Here is a tiny trained network, its code and every weight. The questions are about switching its units off for an input and a class, where a switched-off unit gives its printed mean instead of its output.

import numpy as np


def w(rows, s, z=0):
    codes = np.array(rows[::2]) - 128.0
    scale = np.full(codes.shape[1], s)
    scale[-1] = z or s
    return codes * scale


def norm(h):
    return h / np.sqrt((h * h).mean(-1, keepdims=True) + 1e-5)


def f(y):
    return np.maximum(y, 0)


def log_softmax(a):
    a = a - a.max(-1, keepdims=True)
    return a - np.log(np.exp(a).sum(-1, keepdims=True))


def net(x, mask):
    res = np.array(x, float).reshape(1, 3) / 4 @ E
    u = 0
    for l in range(3):
        y = f(norm(res) @ A[l][:, :-1].T + A[l][:, -1])
        res = res + np.where(mask[u : u + 10], y, B[l][:, -1]) @ B[l][:, :-1]
        u += 10
    return log_softmax(norm(res)[-1] @ U[:, :-1].T + U[:, -1])


A, B = {}, {}
E = w([
[28,181,166,84,2],'x0',
[220,111,187,170,62],'x1',
[232,202,137,78,148],'x2',
],0.0056)
A[0] = w([
[24,108,157,152,34,198],'0.n0',
[216,67,68,179,99,80],'0.n1',
[196,172,188,18,190,12],'0.n2',
[126,203,28,79,147,76],'0.n3',
[132,103,195,223,99,182],'0.n4',
[1,129,29,119,176,248],'0.n5',
[189,171,138,150,90,61],'0.n6',
[120,231,119,56,78,50],'0.n7',
[219,84,102,168,148,136],'0.n8',
[125,40,92,157,176,148],'0.n9',
],0.0059,0.0017)
B[0] = w([
[182,20,152,85,188,253],'0.n0',
[159,182,180,59,69,185],'0.n1',
[65,165,1,106,99,180],'0.n2',
[75,152,207,157,162,172],'0.n3',
[84,155,178,183,135,196],'0.n4',
[153,181,201,191,140,234],'0.n5',
[50,174,137,144,141,163],'0.n6',
[157,52,141,102,131,197],'0.n7',
[111,13,150,135,166,202],'0.n8',
[176,93,160,103,175,190],'0.n9',
],0.0059,0.0054)
A[1] = w([
[114,140,201,77,138,161],'1.n0',
[76,170,107,117,177,114],'1.n1',
[198,197,1,13,75,17],'1.n2',
[79,136,65,134,137,1],'1.n3',
[144,126,62,119,190,93],'1.n4',
[164,90,143,189,76,84],'1.n5',
[78,137,152,99,63,86],'1.n6',
[176,156,113,149,103,194],'1.n7',
[131,100,110,178,187,58],'1.n8',
[64,104,157,137,170,206],'1.n9',
],0.0094,0.0023)
B[1] = w([
[155,58,61,143,63,251],'1.n0',
[237,195,176,141,147,178],'1.n1',
[13,124,162,35,232,187],'1.n2',
[109,138,124,13,147,135],'1.n3',
[106,82,125,117,55,178],'1.n4',
[85,254,100,183,106,195],'1.n5',
[168,59,131,111,141,200],'1.n6',
[37,183,231,119,171,154],'1.n7',
[103,75,110,121,92,190],'1.n8',
[167,228,71,132,102,253],'1.n9',
],0.0056,0.0055)
A[2] = w([
[111,69,136,192,134,26],'2.n0',
[188,26,122,159,175,173],'2.n1',
[132,73,172,199,110,2],'2.n2',
[227,124,126,46,158,96],'2.n3',
[77,44,147,117,205,196],'2.n4',
[106,230,109,122,184,155],'2.n5',
[83,154,148,70,2,139],'2.n6',
[115,232,211,159,95,133],'2.n7',
[86,110,150,221,124,162],'2.n8',
[208,180,124,179,76,90],'2.n9',
],0.0087,0.0019)
B[2] = w([
[81,162,187,81,143,189],'2.n0',
[129,83,101,101,61,254],'2.n1',
[93,150,99,121,166,214],'2.n2',
[77,120,169,107,109,209],'2.n3',
[160,160,148,129,66,216],'2.n4',
[150,145,131,197,104,190],'2.n5',
[187,110,108,136,141,243],'2.n6',
[184,155,142,152,191,204],'2.n7',
[140,175,149,89,186,209],'2.n8',
[173,166,1,174,102,189],'2.n9',
],0.0095,0.006)
U = w([
[210,15,136,58,17,202],'0',
[255,239,136,244,171,175],'1',
[64,227,218,18,157,182],'2',
[133,134,85,102,64,189],'3',
[30,113,68,188,129,29],'4',
[60,70,87,174,166,28],'5',
[42,61,51,187,170,1],'6',
[91,105,129,213,86,40],'7',
],0.0088,0.0054)

Each question gives the input, the list of numbers given to net, and the class t.
The units are the neurons (one row each of A and B). Each row of codes is followed by its name. A weight is (code - 128) times the scale printed after its matrix; where a second scale follows, it is the last column's (A, B and U).
mask holds one flag per neuron, layer by layer. A switched-off neuron (its flag False) gives its mean, the last column of its row in B, instead of its output. The means were averaged over made-up inputs and are rounded, as every weight is.
A unit's drop is (log p(t) with every unit on - log p(t) with that unit switched off) / (log p(t) with every unit on - log p(t) with every unit switched off).
The circuit of an input: a set's keep is (log p(t) with only the set's units on - log p(t) with every unit switched off) / (log p(t) with every unit on - log p(t) with every unit switched off). Starting from the 12 units with the biggest drops (on a tie, the unit counted first), units are removed one at a time, each time the one whose removal leaves the highest keep (on an exact tie, the one counted first), for as long as the keep stays at least 0.8.
circuit, biggest first: the units of the circuit, biggest drop first
k most important neurons: the k neurons with the biggest drops, biggest first
k most important neurons of layer l: the k neurons of layer l with the biggest drops, biggest first
drop when u is switched off: that unit's drop, to one decimal
input [1,-2,4], class 2: circuit, biggest first -> 0.n2, 1.n2
input [-4,2,-6], class 2: circuit, biggest first -> 2.n0, 2.n8
input [-5,-2,7], class 2: 3 most important neurons of layer 0 -> 0.n2, 0.n0, 0.n7
input [1,3,6], class 2: circuit, biggest first -> 1.n2, 0.n2
input [7,-8,-5], class 1: most important neuron of layer 2 -> 2.n1
input [5,-8,8], class 1: circuit, biggest first -> 2.n5, 1.n1
input [5,7,4], class 1: circuit, biggest first -> 2.n7, 2.n1
input [-6,-5,-8], class 2: 3 most important neurons of layer 2 -> 2.n0, 2.n8, 2.n6
input [-2,2,-2], class 3: 4 most important neurons -> 0.n9, 0.n5, 0.n0, 0.n8
input [7,-7,-2], class 0: 2 most important neurons -> 0.n0, 1.n0
input [-8,1,-8], class 0: 2 most important neurons of layer 2 -> 2.n1, 2.n4
input [-3,-1,6], class 2: 3 most important neurons of layer 0 -> 0.n2, 0.n0, 0.n5
input [-7,6,5], class 0: 3 most important neurons -> 0.n8, 0.n5, 1.n9
input [-2,-5,-4], class 1: circuit, biggest first -> 0.n5
input [-2,3,-4], class 2: 4 most important neurons of layer 0 -> 0.n4, 0.n8, 0.n5, 0.n9
input [4,-8,5], class 1: 2 most important neurons -> 0.n3, 0.n5
input [-3,3,-3], class 3: 2 most important neurons of layer 1 -> 1.n2, 1.n5
input [-5,-3,-8], class 2: 2 most important neurons -> 0.n5, 2.n0
input [4,5,-8], class 2: 3 most important neurons -> 0.n0, 2.n0, 2.n8
input [-2,2,7], class 2: most important neuron -> 1.n2
input [-8,-2,6], class 0: drop when 0.n8 is switched off -> 0.2
input [0,-5,4], class 1: drop when 0.n3 is switched off -> 1.8
input [2,3,-8], class 2: drop when 1.n1 is switched off -> 0.0
